[ 0.85 -0.70 -0.40  0.55 -0.01 -0.12  1.29  0.52 -1.92  0.80  0.92 -0.51
 -2.57 -1.08  1.16 -0.24  0.47  0.87  0.16 -1.91 -0.50 -0.34 -1.74 -2.35
 -0.12 -0.05  0.92 -0.02  1.64 -0.27  0.73  1.20  0.15 -1.15  3.75  0.17
  0.07  0.09 -0.55 -0.04 -0.74  2.07  1.06  0.48  0.11  0.57 -2.32 -0.56
 -1.60  0.46  1.31 -0.91 -4.05  0.18 -0.03  0.91 -0.08  0.20] : z34
[ 0.35  0.29 -0.35 -0.02  0.36  0.03  1.55 -0.31 -0.25  0.30  0.90  0.57
 -0.19 -2.21  1.06  0.46 -0.33  0.87  1.95 -1.88 -1.10 -0.07 -6.39 -2.03
 -1.59 -0.75  0.03  0.78 -0.07 -2.01  0.13  0.60 -0.31 -1.28  2.80  0.94
  0.89  0.68 -1.26  0.09 -0.95  3.92  1.65 -0.21  0.52  0.46 -0.12 -0.55
 -2.21  0.17  0.82  0.48 -2.24  0.34  0.34  0.42  0.38  1.11] : z34
[-0.27  1.97 -0.19 -0.35  0.43  0.08  1.00  1.03 -0.29 -0.12 -0.03  0.17
 -1.69 -2.07 -0.37  0.40  0.56  1.88  0.03 -1.45  0.06 -0.67 -3.23 -2.77
 -0.14 -1.67 -0.16 -0.45  2.21 -0.76 -0.04 -0.35 -0.68 -0.61  1.56  0.26
 -0.14 -0.13 -1.53 -1.67  1.69  2.17  1.37  1.17 -0.74  0.56 -2.32 -1.29
 -0.95 -0.11 -0.92 -0.89 -3.00 -0.23 -0.28  0.34  1.04  0.15] : z415
[-0.15  0.60  1.67  0.05  0.89  0.27  0.44  0.94 -1.56  0.30 -0.14  0.46
 -1.03 -0.78  2.09  0.29 -1.60  0.76  1.32 -2.49 -0.47 -0.17 -1.19 -0.59
 -0.88 -1.32  1.22 -0.43  1.57 -0.99 -0.66  0.12 -1.10 -0.21  0.94  1.00
  0.08 -0.43 -0.16  0.17  2.59  1.44  0.71  0.04  0.13  0.31  0.12  0.53
 -0.27 -0.17 -2.20 -1.57 -0.50  0.54 -0.98  0.69  1.07 -0.83] : z35
[-0.25 -0.47 -0.04  0.17  0.16  0.30  1.86 -1.88 -1.13  0.25  1.17 -1.03
 -1.08 -1.17  1.53  0.05  0.40  2.14  1.52 -0.53 -0.14 -1.10 -5.57 -2.76
 -0.98 -1.24  0.32 -1.71  3.48 -1.79  0.69  0.95 -0.42 -1.57  1.55  0.28
  0.58  1.11 -3.64 -1.04 -0.49  2.64  1.99  0.97  0.02 -4.67 -3.49 -1.23
 -1.30  1.34  0.47 -0.14 -2.99  0.10 -0.75  1.24  0.84  1.84] : z195
[ 0.27  0.21 -0.49 -0.58  0.40  0.64  1.86 -0.08 -0.48 -0.33  0.81 -0.28
 -0.86 -1.51 -0.93  0.45  0.91  1.17 -1.64 -1.58 -0.18 -0.38 -5.26 -2.31
 -0.96 -1.04 -0.92 -1.59  2.89 -0.85 -0.21  1.14  0.17 -1.57  2.87  0.01
  0.66  0.84 -1.47  0.22 -1.01  0.85  0.46  0.80  1.12  1.10 -3.36 -1.12
 -2.41  0.78  1.04  1.72 -3.20  0.09 -0.14  1.94  2.06  0.73] : z415
[-0.11 -0.37  0.75  0.43  1.90 -0.12  0.92 -0.03 -0.62 -0.22  0.26  1.20
 -1.39 -0.83  0.58  0.13 -0.37  0.23 -1.29 -0.71 -1.63  0.16 -5.68 -0.82
 -0.63 -0.51  0.00  0.22  1.81 -1.52  1.30 -0.81 -1.82 -1.65  2.56 -0.17
  0.51  0.41 -1.17  0.00  0.08  3.74  0.27 -1.15 -0.70 -0.49 -3.33 -1.06
 -1.57  0.87 -0.38 -0.44 -1.03  0.38 -0.87  2.11  0.12  0.53] : z35
[ 0.63 -1.01  0.96  0.63 -0.36 -0.69  2.05 -1.33 -1.32  0.23  2.06  1.33
 -2.00 -0.44  0.99  0.82  0.57  0.49 -0.32 -0.77 -1.07  0.42 -5.64  0.07
 -0.38  0.19  0.30  0.20  2.55 -0.51  0.41  1.26 -0.46 -0.10  1.12 -0.46
 -0.05 -0.87 -1.69 -0.04 -1.11  4.86  0.01  0.83 -0.39 -0.06 -2.22 -1.03
 -1.02  0.91 -1.74  1.26  0.14  0.34  0.18  0.27 -0.63  0.43] : z35
[ 0.07 -0.05 -0.23  0.17  0.85 -0.58  2.45 -0.36 -0.83  0.14  0.73 -0.38
  0.03 -0.68  2.65  0.25 -0.30  0.83  1.52  0.23 -0.76 -1.24 -7.38 -1.93
 -1.36 -0.05  0.89 -0.39  1.39 -3.39  0.15  0.23 -0.90 -0.46  2.99  0.19
  0.43  0.24 -0.79  0.13 -1.40  2.51  0.24  0.66  0.12  0.33 -1.29 -0.99
 -1.57  0.48 -3.94  0.69 -1.43 -0.48 -0.26  0.17 -0.18  1.39] : z34
[ 0.57  0.81  0.05 -0.72  0.48  0.88  2.37  0.24 -0.27 -0.35 -0.22  0.23
 -0.39 -0.42  1.60  0.39  0.91  0.46  0.59  0.13 -1.27 -0.65 -5.86 -1.57
 -0.40 -2.74 -0.15 -0.15  0.34 -2.63  0.28  0.56 -0.33 -1.35 -1.62  0.60
  0.72 -0.89 -1.52 -0.10 -1.75  2.59  1.18  0.63  0.34 -0.47 -1.57 -1.17
 -2.53  0.06 -0.35  1.98 -0.71  0.40  0.71  0.52  0.35  0.47] : z457
[ 0.92  0.02 -0.36 -0.61  0.90  0.21  1.01  0.95 -0.46 -0.44  0.02 -0.46
  0.55 -0.31 -0.02 -0.74  0.19  1.00 -0.63 -0.40 -2.40  0.18 -4.74 -0.66
 -0.56 -2.72 -0.56  0.53  0.73 -2.50  0.06  0.52 -0.21 -0.45  2.96  0.70
 -0.35  0.63 -0.65  0.54  0.87  0.80  0.64  5.59  0.00 -0.37 -0.82 -0.27
 -1.68 -0.09 -2.02  1.16 -3.02  0.67 -0.35  0.38  0.76  0.17] : z457
[ 0.21 -0.58  0.56  0.95  1.16 -0.58  0.63 -0.64 -1.09  0.64  0.58  0.77
 -1.20 -0.33  0.98  0.97 -0.04 -0.01  1.12 -1.00 -1.74  0.68 -5.88 -0.65
 -1.59 -0.61  0.25 -0.09  0.55 -0.76  0.56 -0.33 -1.44 -0.97  1.72 -0.79
  0.28 -0.13 -1.37 -0.17 -1.15  4.15  0.19  0.47  0.54  0.30 -1.74 -1.48
  0.05  0.71 -0.32 -0.21 -0.96  0.47 -0.12  1.04 -0.79  0.01] : z35
[ 0.37  1.59  0.33 -1.44  0.06 -0.44  1.11  1.32 -0.58 -0.62  0.41  2.38
  1.07 -0.72 -0.47 -0.22  2.03  0.24 -0.07 -0.47 -1.87  0.35 -3.81 -0.52
 -0.67 -2.46  0.27  0.28  2.20 -2.69 -1.34  1.10 -0.52 -0.60  1.24 -0.53
 -0.99  1.13 -2.02 -0.37  1.04  1.87  0.68  0.46  0.91 -0.14 -1.99  0.57
 -1.84 -0.31 -3.32  1.67 -3.13  0.37  0.43 -0.27  0.84  0.45] : z457
[ 0.21 -0.49 -0.55  0.83  1.51 -0.56  2.02 -0.44 -1.12  1.12  1.90  0.72
 -0.93 -0.79  1.31 -0.36  1.20 -0.16  1.58 -0.52 -1.65  0.47 -7.14 -0.31
  0.31 -0.79  0.01 -0.54  2.66 -1.03  0.26  0.62 -2.20 -1.01  2.23 -1.01
  0.69  0.95 -1.42 -0.52 -1.04  4.64  0.12  0.73  0.20 -0.28 -3.43 -1.00
 -1.03  1.36 -0.13  0.81 -1.86 -0.94 -0.44  0.82  0.30  0.11] : z35

[-0.56  0.46  0.47 -0.47 -0.28 -0.05  0.18 -0.22 -1.19  0.83 -0.45  0.81
 -0.05 -0.23  0.09 -0.08  0.58  1.00  0.16 -0.63 -0.13 -0.04  0.35  1.58
  1.86  0.42  0.20 -0.10  0.08 -1.24 -0.49  0.61 -1.66 -1.69  0.27 -0.41
 -0.05 -0.35  0.83  2.94 -0.97  0.12 -0.09 -0.28 -0.02 -0.47 -1.82 -0.53
  2.04 -0.43 -2.70 -1.81  0.38  0.94 -0.92 -0.39  0.12 -0.57] : z986
[ 0.14 -0.10 -0.01  0.07  0.16 -0.04 -0.06 -0.19  0.30 -0.11  0.34 -0.31
 -0.14 -0.04 -0.03  0.38 -0.01 -0.58 -0.06  0.49 -0.25  0.02 -0.26 -0.50
 -0.78 -0.19 -0.05 -0.03  0.04  0.60 -0.28 -0.37  0.80  0.71 -0.06  0.04
 -0.13 -0.04 -0.54  0.13  0.23 -0.04 -0.07 -0.03 -0.01  0.32  0.95  0.31
 -0.76 -0.03  1.10  0.72 -0.21 -0.58  2.41  0.05 -0.04  0.11] : z524
[ 0.55  0.01  0.00  0.30 -0.29  0.04  0.02 -0.12 -0.45 -0.16 -0.26 -0.17
  0.15  0.08 -0.14  0.14 -0.39  0.62  0.23 -0.93  0.21 -0.10  0.08 -0.69
  0.35 -0.30 -0.38 -0.15 -0.33 -0.13  0.30  0.06 -0.07  0.45 -0.73  0.35
 -0.26  0.10  0.62 -2.54 -0.20  0.17  0.37  0.14  0.29 -0.20  0.46  0.03
 -0.31  0.46 -0.23 -0.17 -0.01  0.31 -0.06 -0.07  0.09  0.25] : z986
[-0.31 -0.63 -0.18  0.20  2.35  0.20  0.08  0.38  1.21  0.37  0.39 -0.90
 -0.07  0.61 -0.22 -0.51 -0.48 -0.61 -0.38  0.88  0.03  0.41 -0.40  0.50
  0.90  0.10  0.20  0.11 -0.69  0.50 -0.17  0.08  0.25  0.69 -0.16 -0.04
 -0.12 -0.09  0.45 -1.09  0.43 -0.17 -0.48  0.24  0.58  0.57  0.13 -0.43
 -0.31 -0.29  0.71  0.36  0.06  0.87  0.17  0.49  0.02  0.45] : z524
[-0.07  0.04 -0.26 -0.06  0.31  0.15 -0.01  0.14  0.64  0.30  0.13 -0.20
 -0.14  0.22 -0.24 -0.07 -0.13  0.08 -0.02  0.39 -0.06 -0.01 -0.27  0.18
  0.75 -0.17  0.26  0.12 -0.44  0.20  0.31 -0.13  0.08  0.45 -0.07 -0.16
  0.07  0.10 -0.03 -0.04 -0.02  0.01 -0.14  0.08  0.40 -0.06  0.00 -0.23
  0.22  0.04  0.18 -0.01 -0.25  0.57 -0.10  0.07 -0.18  0.16] : z357
[ 0.09 -0.62 -0.29  0.01  0.36  0.19 -0.07  0.44  0.10  0.15  0.01 -0.98
  0.82  0.52  0.35 -0.62 -0.58 -0.69 -0.33  0.93 -0.03  0.08 -0.29  0.56
 -0.12 -0.04  0.16 -0.05 -0.20 -0.11 -0.16  0.53 -0.40 -0.77 -0.01 -0.55
  0.07  0.06  0.92 -2.38  0.49 -0.17 -0.18  0.01 -0.14  0.71  0.32 -0.59
 -0.74 -0.66  0.34 -0.08  0.05  0.28  0.23  0.34  0.30  0.08] : z524
[ 0.22 -0.44 -0.09  0.85 -0.07  0.35 -0.14  0.15  0.22  0.47 -0.39 -0.56
 -0.03  0.79 -0.55 -0.46 -1.09  0.85  0.19 -0.51  0.06 -0.25 -0.17 -0.19
  1.81 -0.25 -0.14  0.09 -1.49 -0.23  0.43 -0.11 -0.05  0.63 -0.57  0.11
 -0.24  0.27  0.16 -3.37 -0.15 -0.09  0.21 -0.16  0.49 -0.04  0.35 -0.85
  0.22  0.33  0.55 -0.57 -0.10  2.09 -0.40  0.42  0.19  0.17] : z986
[ 0.19 -0.51 -0.06  0.27  0.76  0.08 -0.02  0.29  0.64 -0.03  0.05 -0.57
  0.26  0.33 -0.20 -0.21 -0.56 -0.34 -0.13  0.36  0.04 -0.18 -0.25 -0.28
  0.42 -0.30  0.04  0.00 -0.58  0.35  0.26 -0.17  0.40  0.44  0.24  0.06
 -0.08  0.07  0.23 -2.41  0.25 -0.14  0.07  0.07  0.34  0.30  0.34 -0.25
 -0.60  0.07  1.09  0.48 -0.27  0.38  0.02  0.35 -0.13  0.42] : z524
[-0.19  0.15  0.01  0.11 -0.10  0.20 -0.01 -0.05 -0.08  0.46 -0.13  0.17
 -0.34  0.06 -0.04 -0.18  0.06  0.40  0.16 -0.19 -0.19 -0.23  0.01  0.51
  1.16  0.05  0.08  0.04 -0.31 -0.04 -0.17  0.04 -0.50  0.05  0.00 -0.30
 -0.05  0.04  0.20  0.89 -0.16  0.09 -0.16 -0.06  0.24 -0.36 -0.44 -0.34
  1.06  0.12 -0.58 -0.57 -0.04  0.71 -0.24 -0.03  0.14 -0.08] : z986
[-0.28 -0.28  0.10 -0.26  0.72  0.16  0.02  0.32  1.02  0.73  0.07 -0.45
  0.09  0.39 -0.10 -0.57  0.06 -0.51 -0.28  0.84 -0.18 -0.03 -0.26  1.69
  1.19  0.19  0.64 -0.07 -0.32 -0.20 -0.22  0.42 -0.33 -0.82  0.22 -0.80
  0.00 -0.20  0.83  1.40  0.23 -0.07 -0.64 -0.02  0.45  0.51 -0.77 -0.85
  0.41 -0.78 -0.40 -0.47  0.03  1.19 -0.14  0.43  0.15 -0.07] : z357
[ 0.15  0.21  0.07  0.42 -0.76 -0.05  0.02 -0.24 -1.19 -0.13 -0.53  0.28
  0.05  0.00 -0.38  0.13 -0.30  1.42  0.51 -1.52 -0.08 -0.04  0.38 -0.95
  0.66 -0.24 -0.55 -0.21 -0.48 -0.55  0.34  0.09 -0.34  0.45 -0.43  0.35
  0.05  0.17  0.27 -3.25 -0.43  0.07  0.62 -0.04 -0.15 -0.50  0.27  0.01
  0.42  0.87 -0.97 -0.72  0.12  0.60 -0.43 -0.30  0.05 -0.12] : z986
[ 0.16  0.55  0.01  0.23 -0.71 -0.04 -0.34 -0.42 -0.98  0.02 -0.31  0.58
 -0.27 -0.41 -0.30  0.61  0.29  1.20  0.56 -1.32  0.04 -0.21  0.32 -1.26
  0.22 -0.25 -0.47  0.09 -0.14 -0.02  0.51 -0.37  0.14  0.83 -0.11  0.59
  0.09  0.11 -0.60 -1.12 -0.56  0.06  0.54 -0.06 -0.28 -0.86  0.67  0.35
  0.54  0.99 -0.28 -0.38  0.11 -0.02 -0.16 -0.39 -0.07  0.28] : z357
[-0.31 -0.16  0.11  0.07  0.01  0.25  0.00  0.22 -0.42  1.17 -0.45  0.12
  0.19  0.56 -0.41 -0.67 -0.51  0.84  0.12 -0.48 -0.11 -0.22 -0.02  1.33
  2.89  0.01  0.33  0.16 -1.13 -1.09 -0.37  0.54 -1.44 -0.87 -0.22 -0.63
 -0.14 -0.13  1.62 -1.90 -0.54 -0.08  0.02 -0.20  0.35  0.00 -1.27 -1.04
  1.16 -0.11 -1.69 -1.83  0.65  2.35 -0.62  0.10  0.16 -0.33] : z357
[-0.34 -0.11 -0.01 -0.02  0.27  0.18  0.01  0.06  0.54  0.57  0.04 -0.02
 -0.46 -0.24 -0.11 -0.03  0.14  0.17 -0.11  0.31 -0.23 -0.05 -0.29  0.84
  1.73  0.09  0.45  0.00 -0.54  0.32 -0.04 -0.12 -0.25 -0.07 -0.08 -0.26
 -0.11 -0.15  0.17  1.66 -0.04  0.07 -0.14 -0.12  0.74 -0.18 -0.46 -0.28
  0.90 -0.26 -0.50 -0.41 -0.30  1.22 -0.26  0.15  0.08  0.14] : z357
[-0.03  0.42  0.10  0.18  0.13  0.06  0.15 -0.22 -0.15  0.65 -0.22  0.61
 -0.55  0.00 -0.58  0.35  0.37  1.09  0.49 -0.70 -0.17 -0.20  0.24  0.36
  2.23  0.05  0.09  0.28 -0.67  0.20  0.05 -0.54 -0.31  0.48 -0.06  0.19
 -0.27 -0.06 -0.07  1.64 -0.76 -0.02  0.07 -0.18  0.31 -0.87 -0.33 -0.18
  1.55  0.25 -0.87 -0.96  0.14  1.30 -0.36 -0.17  0.03 -0.04] : z357
[ 0.18 -0.18 -0.41  0.33  0.30  0.48 -0.14 -0.08  1.06 -0.02  0.62 -0.10
 -0.85  0.23 -0.46  0.14  0.15 -0.09 -0.08  0.39 -0.23  0.28 -0.40 -0.50
  0.57 -0.31  0.24  0.42 -0.68  1.01  0.06 -0.89  1.00  1.72 -0.03  0.18
  0.03  0.26 -0.94  0.60 -0.08 -0.14  0.06 -0.19  0.53 -0.29  0.90  0.27
 -0.29  0.59  1.40  0.84 -0.13  0.59  0.37 -0.29 -0.07  0.53] : z524
[ 0.18 -0.49 -0.15  0.51  0.18  0.25  0.02  0.44  0.88 -0.03 -0.02 -0.60
 -0.01  0.63 -0.34 -0.43 -0.68 -0.07 -0.01  0.33  0.09  1.33 -0.22 -0.34
  0.69 -0.06  0.20  0.15 -0.92  0.57  0.18 -0.20  0.53  1.05 -0.38  0.27
 -0.15  0.19  0.12 -2.94  0.30 -0.16 -0.28 -0.08  0.48  0.32  1.02 -0.38
 -0.48  0.20  1.02  0.36 -0.15  0.95  0.20  0.37  0.06  1.05] : z524
[ 0.07 -0.32 -0.31  0.20  0.29  0.21 -0.07  0.26  1.20  0.43  0.04 -0.59
 -0.38  0.72 -0.32 -0.25 -0.50 -0.03 -0.16  0.45 -0.34 -0.41 -0.36  0.32
  1.39 -0.17  0.39  0.03 -1.01  2.38  0.23 -0.24  0.43  1.08 -0.19  0.06
 -0.16  0.30  0.06 -1.87  0.22 -0.20 -0.39  0.05  0.60  0.06  0.66 -0.52
 -0.10  0.18  0.98  0.23 -0.51  1.27  0.24  0.53  0.02  0.66] : z524
[-0.05 -0.02 -0.12  0.45  0.06  0.28 -0.08  0.10 -0.29  0.69 -0.35 -0.07
 -0.11  0.22 -0.41 -0.18 -0.31  1.07  0.33 -0.91  0.03 -0.73  0.17  0.00
  1.90 -0.18 -0.01 -0.10 -0.79 -0.33  0.26  0.02 -0.41  0.36 -0.24 -0.13
 -0.07  0.15  0.73 -2.42 -0.58  0.04  0.39 -0.07  0.43 -0.30 -0.59 -0.48
  0.78  0.40 -0.67 -1.35 -0.14  1.52 -0.48  0.03  0.10  0.06] : z357
[ 0.09 -0.49 -0.19  0.43  0.32  0.10  0.00  0.39  0.79  0.61 -0.01 -0.85
  0.12  0.64 -0.28 -0.55 -0.68  0.07 -0.15  0.39  0.01 -0.17 -0.29  0.32
  1.38  0.24  0.39 -0.13 -1.21  0.02  0.26 -0.07  0.06  0.36 -0.20 -0.12
 -0.07  0.02  0.99 -3.29 -0.02  0.05 -0.19 -0.23  0.45  0.37  0.35 -0.95
 -0.20 -0.38  0.62 -0.19 -0.17  1.51  0.00  0.37  0.05  0.14] : z524
